[[-155  -51  171  -84  -77   52 -233  100   28  232  146  142 -118]
 [-217  -91  188  -19    3   37 -108 -166    8  227  171   36 -212]
 [ -46  -60   47   78  -16    2   93 -615   -4   89   82 -284 -150]
 [ -15  -50   26   85  -63  -11  148 -692    4   44   58 -327 -105]
 [-197  -95  167    9   19   34  -69 -258    3  213  164  -21 -220]
 [   7  -79   17  111 -165  -15  226 -716   38   18   69 -303  -43]
 [  21 -146   23  132 -256    5  249 -603   87   57  130 -193   -7]
 [-217  -75  198  -62  -40   42 -177  -15   18  233  170  110 -176]
 [-102  -79   88   63   18   19   31 -492   -5  148  117 -195 -191]
 [-165  -98  168  -26  130  187   63 -272  -40  314  118  225 -125]
 [ -96  -58  172  -79    3  116 -161   12   17  268  122  184 -104]]
-155

[[-362   27 -246    9  -33   95 -285   -9   34 -250   59  113  217  139]
 [ 202 -110   34  280  -41   -7   97  -74   -3   53   -1 -113  245 -318]
 [ 353  579  -92 -242  573 -441  396 -283 -253 -106 -257 -102  544  517]
 [ -16 -297  240  -47 -136  431  210  349  433  221  458 -347  646 -609]
 [-176  299 -433  282  345 -199  226  -99  -27 -443  -31 -233  737  233]
 [-294  202 -333   19   97  -86 -222  -93  -87 -335  -79  180   46  395]
 [ 115  363 -213   99  421 -240  464  -30   -6 -228  -26 -263  553  252]]
-362

[[ 742 -307    0  264  233 -139 -211]
 [ 660 -130  664  297  317    0  -76]
 [-450  733  231   58  220  175  476]
 [-542 -126 -740 -310 -400    0  -57]
 [ 643 -689   45   75  -48 -213 -429]
 [   0 -702   44   54  -56 -209    0]
 [ 534   88    0  304  377    0   48]]
742

[[ 262  411  127 -497 -192 -331]
 [ -88 -485  438 -382 -460 -264]
 [ 389  693 -739   19   40  334]
 [-286 -555  403 -362  390  447]
 [ 696 -367  -96  -17 -300 -547]
 [-436   84  176   72 -582 -100]
 [ 173  -60 -101  -91  292  224]
 [-113  305 -357   14  540 -400]
 [ 429  -96 -188 -404  157  311]
 [ 175  -98    3  273  170 -343]
 [ -60 -215  405  561   66 -313]]
262

[[ 556 -276 -185 -592  -14  281  676 -252 -473  480]
 [ 445  523 -520 -449  545 -353 -282 -283  529  -64]
 [-378 -573  512  359 -625  436  371  243 -582  149]
 [-368 -468  443  361 -531  330  274  215 -481   94]
 [ 594  431 -570 -613  531 -268 -120 -371  390   43]
 [-129 -138  118   94 -226   78   22   40 -123  -11]
 [ 422 -477  -24 -466 -224  433  846 -181 -707  566]
 [-109  271  -94  121  133 -264 -373   -6  330 -215]]
556

[[ 332  -76  -50   95    4  225  531  412 -460 -219 -590  -61 -434]
 [-103   95 -665 -208 -305  318  -78 -215 -357  -85  -78 -603  -27]
 [-221  156 -125 -197 -236 -350  108 -152 -208 -263  471 -573   22]
 [ 382  223  115  196 -352  184  166  -31 -551  103 -164   33 -191]
 [-115  -44  -23 -165   67 -216   58  -52   73  -30  173 -219   -1]
 [ 115   92 -180 -285 -362 -251  364 -108 -116 -388 -184 -557   42]
 [-258  142 -242  100 -316 -225  108   43 -605 -301  517 -636 -191]
 [ -32  173 -132  -85 -333 -342  300   32 -498 -324  374 -658 -150]
 [-160  314  340   63 -224  343  282  121 -420 -133 -344   29 -332]
 [ -19   14  -93 -298  -40 -302  227  -59 -118 -201  255 -401  -19]]
332

[[ 624  398  -25 -195 -188  382  -85  -80  424  129  469  -23 -273]
 [-213 -319   76  464  309 -230  463  132  -20 -119 -414  442  524]
 [ 772  488   46  206  186  424  246   81  587  123  505  279  481]
 [ 710 -269   44  241 -172  291  515  -69  677   -7 -167  615 -579]
 [  65  371   30  191  284   65   75  120   23   58  322   38  666]]
624

[[ -18 -588 -487 -249 -234 -196  531 -488 -602 -325  436  438  423 -551]
 [  11  699  492 -487  284   68 -698  383  356 -288 -672 -633 -345  222]
 [-506  240  561  456 -561 -280 -209  596  646  394  358  409 -603  706]
 [ 725  289 -515 -185  661  619  377 -523 -604 -145  334  300  740 -574]
 [ 670   -3 -329 -189  589  542  411 -345 -467  -90  316  240  664 -500]
 [-678  399  526  378 -596 -467 -387  522  626  349 -164  -34 -691  699]
 [ 640  298 -388  371  597  553  389   46  104  481  401  405  608  368]
 [ 190  717  571 -576  414  118 -641  328  -22 -409 -640 -650   -6 -162]
 [ 216 -203  202  464   55  261  574  383  406  426  606  583  216  449]
 [-576 -492 -426  328 -588 -530 -302 -265   87   96  238  329 -610  278]
 [ 304  720  571 -374  458  302 -558  409  330   59 -564 -580  323  244]]
-18
